Each row, then roughly how far along a hidden order it lies, from 0 to 9
In the rows, zero is written as 100.
[108  67  84 106 124 116 121  93 115  80 114  90 122 110 126 107  93 111
 116 112  97 118 126  81 117  81 116  70 119  66  87  93  99  95  92  83
  95  97  92  37  93] : 9
[111  70  89 104 119 108  91 100 110 105 106  85 131 109 121 111  77 105
 122 117  93  94 109  84 136  87  91  79 125  79  81  89 100  97  92  88
 115 103 100  48  93] : 8
[ 92  90 105 103 110 112 117 102 117  67 108  97  84  98  90  96 107 106
 102  99 100 114 124 103  95  93 129  91  95  72 107 116  93  96 108 105
  86  97  99  85 108] : 3
[ 95 104  87  90  96  75 106  81 105  81 118 114  48  82 100  75 131  97
  89  72 114 109 137 123  79 106 105  89  96  93 122  87 115 111 106 100
  84  89  88 109 112] : 0
[ 93 107  74 101 103  84 110  54  98  72 125 112  53  77 115  77 150 110
  89  70 110 130 163 112  72 101  86  80  92  94 111  85 115 105  96  92
  77  94  87  80 109] : 0
[111  75  78 104 112  87  88 105 104 120  99  90 134 111 132 107  71 111
 122 106  95  97 100  69 143  90  91  83 112 100  78  83 102  98  93  80
 106 108  94  55  87] : 8
[113  82  78 103 106  86  92  96  96 125  99  95 129 109 137 104  54 108
 120  98  98  93 113  65 140  88  59  83 120  98  86  78 108 102  97  78
 124 106  99  72  94] : 7
[ 91 109  97  92  97  74 111  69 102  82 122 114  63  86 100  70 138  95
  86  81 114 122 127 127  68 108 108  94  89  92 123  92 114 107 114 103
  83  90  92  98 112] : 0
[101  91  82 105 112 101 111  84 110  88 116 102  95 101 113  95 113 108
 108 119 102 117 131 108 105  91  85  83 107  76  98  77 100  97 103  91
  90  98  95  73 101] : 4
[ 91  94  90 107 113 142 122  81 117  46 119 101  90 104 102  92 146 112
  95  95  97 134 139 128  82  88 150  95  93  77  99 110  92  94  89  93
  74  97 100  60 114] : 3
[ 95  84  99 105 116 127 124  82 109  77 111  93  93 107 108  97 123 109
  98 102  99 124 132 116  85  93 131  81 103  78 103  96  95  96 101  96
  89  95  93  63  99] : 3
[ 86 114  97  94 100  99 125  83 111  65 119 105  59  94  76  80 145  98
  85  86 105 104 147 129  62 100 155  97  94  86 118 112 100  99 108 113
  72  91  97 101 114] : 1
[108  85  59 103 115  97  77  75 100 111 111 108 112 104 148  86 100 116
 119  76 104 113 132  78 118  96  75  81 117  92  94  71 116 107  98  71
 134 103  90  62  88] : 6
[105  75  97 103 117 116 114 111 111  90 103  87 123 111 116 110  90 107
 104 115  95 101 100  81 118  86 120  86 115  76  90  92  95  97  99  91
 101 101 100  49  97] : 9
[ 81 102  93  98 102 111 120  70 112  51 126 113  57  90 108  80 145 107
  88  75 109 137 158 144  55 101 120  91  93  83 110 101 103 101 100 101
  69  91  94  76 118] : 1
[ 91 106 115  97 101 122 122 105 111  60 106 101  74 101  67 104 120  95
  94 104  97 107 114 129  76  99 152 109  90  83 111 126  91  93 106 118
  72  94 103 108 113] : 2
[107  96  71 109 107 117  71  68  91 117 109 108 122 102 140 101  35 123
 110  80 100 127 139  96  97  97  68  91 107  95  87  83 110 105  92  71
 117 106  97  93  97] : 6
[ 85 112  90  94 101  97 118 131 107  56 124 111  64  95  81  84 149 103
  79  81 113 122 141 127  63 103 122  91  91  94 123 102 106 102 112 102
  64  89  88  95 114] : 1
[ 86 103  94 100 112 126 132  70 115  68 122 105  82  95 102  87 151 107
  78  90  99 144 143 125  63  96 146  95  93  76 113 102 102  93 103 100
  63  92  99  80 118] : 2
[115  77  76 107 120 132  91  80 102 115 107  93 145 120 151 112  76 120
 122 103  87 109 118  77 139  87  89  74 117  72  79  85  95  97  80  70
 121 110 102  55 102] : 8
[ 93  92  90 100 110 100 115  85 110  82 115  98  93 102 115  87 112 104
 104  96 104 109 119 114 105  89 118  80 102  77 105 101 103 102 103  94
 100  92  92  67 106] : 4
[ 88  99  79  96 106 102 125  53 116  65 137 109  58  86 100  65 149 107
  87  77 109 139 153 135  70  89 121  81  97  70 116 107 113 102 104  99
  67  87  87  78 119] : 1
[103  98  81  97 103  84  95  93  98  98 107 102 101  96 110  93  99 103
 101  98 103  97 121 111  96 101  94  89 103 100 105  84 112 105 106  97
  93  98  92  96 100] : 5
[ 92 105  78  97  91  96 117  61 108  52 121 109  70  97  95  74 145 101
  89  73 112 135 150 129  59  99 120  85  88  92 123  98 112 106 109 103
  71  91  86  96 116] : 1
[103  94  96 103 113 144 144  80 120  45 123  98  74 103 106  91 134 109
  91  96 106 133 137 126  79  86 156  84  88  67 106 109  99  95  97  92
  75  88  94  54 110] : 3
[101  82  80 107 112 120 115  71 113  86 110  98 101 101 123  86 126 118
 104  86  98 131 156 117  92  82 118  74 108  81  93  83 106 101  92  81
  90  97  93  62 109] : 4
[114  72  80 109 127 130 114  87 115  92 112  85 131 123 148 108  92 114
 124 109  97 118 124  81 127  77  95  80 112  68  79  90  98  92  89  79
  98 103  97  27  99] : 8
[ 89 103  97  99 113 129 145  73 116  40 126 101  70 106  82  80 148 103
  95  98 106 137 137 127  77  88 149  86 103  64 109 103 104  99 103 101
  64  94  94  57 112] : 2
[103 102  87 101 104 113  91  99  99 107  96  99  97  99 105 101  94 103
  97  95  97  99  95 112  97 101 101 101  92 104  92 102  94  98  97  98
  96 104 101 101  98] : 4
[112  81  78 101 105  98  89  92 101 124 102  95 138 110 136 106  69 111
 119 101  99  93 120  69 133  86  80  79 121  94  78  70 108 101  94  69
 126 108  90  52  89] : 7
[ 90  94  72  95 106  93 115  48 106  58 131 117  58  82 108  76 159 107
  86  68 112 137 176 131  74 102 104  82  89  82 117  93 120 104 110  93
  83  88  86  84 110] : 0
[110  75  86 109 117 131  99  93 118  98 112  87 123 114 136 108  85 114
 115 110  91 111 130  86 108  78 113  82 119  76  87  93  95  94  88  80
 103 105  99  38  96] : 9
[104  90  85  94 104  78 102  88 103  74 112  99  80  89  94  88 106 101
 103  86 110  97 118  91  98  99  98  83 103  91 104  92 109 105 114  91
 105  94  84  79 104] : 5
[100  92 100 100 108 106 114  77 113  83 112  97  98 107 109  97 127 108
 102 105 102 118 128 105  96  90 131  87 109  79  98 103  94  99 100  97
  97  96  98  66 106] : 4
[ 88 109 109  97 101 121 127  94 113  76 112 103  66  98  67  86 132 103
  80 103 103 121 109 131  78  97 137 101  89  82 110 112  94  98 104 117
  78  93 104  85 112] : 2
[ 92 105 106  99 103 103 129  85 113  48 116 102  67  99  90  86 150  99
  85  97 103 128 129 126  79  99 136  88  91  84 108 107  94  96 104 111
  75  86  98  85 110] : 2
[ 87  98  92  99 120 127 133  79 126  55 129 102  66  95  97  86  99 105
  91  95 107 134 154 126  88  88 138  86 109  67 110 109  94  98 101  95
  69  89  89  61 114] : 2
[ 84 102  98  95 102 109 113  90 111  53 117 100  63  97  76  82 149  97
  85  94 104 127 126 126  70 100 136  92  95  88 116 114 100  99 105 107
  68  87  94  99 113] : 2
[109  74  82 107 125 121 120  94 112  82 110  86 129 112 127 102  89 112
 119 112  94 110 107  81 136  84 100  82 117  75  84  91 101  95  89  80
 104 101  96  40  96] : 9
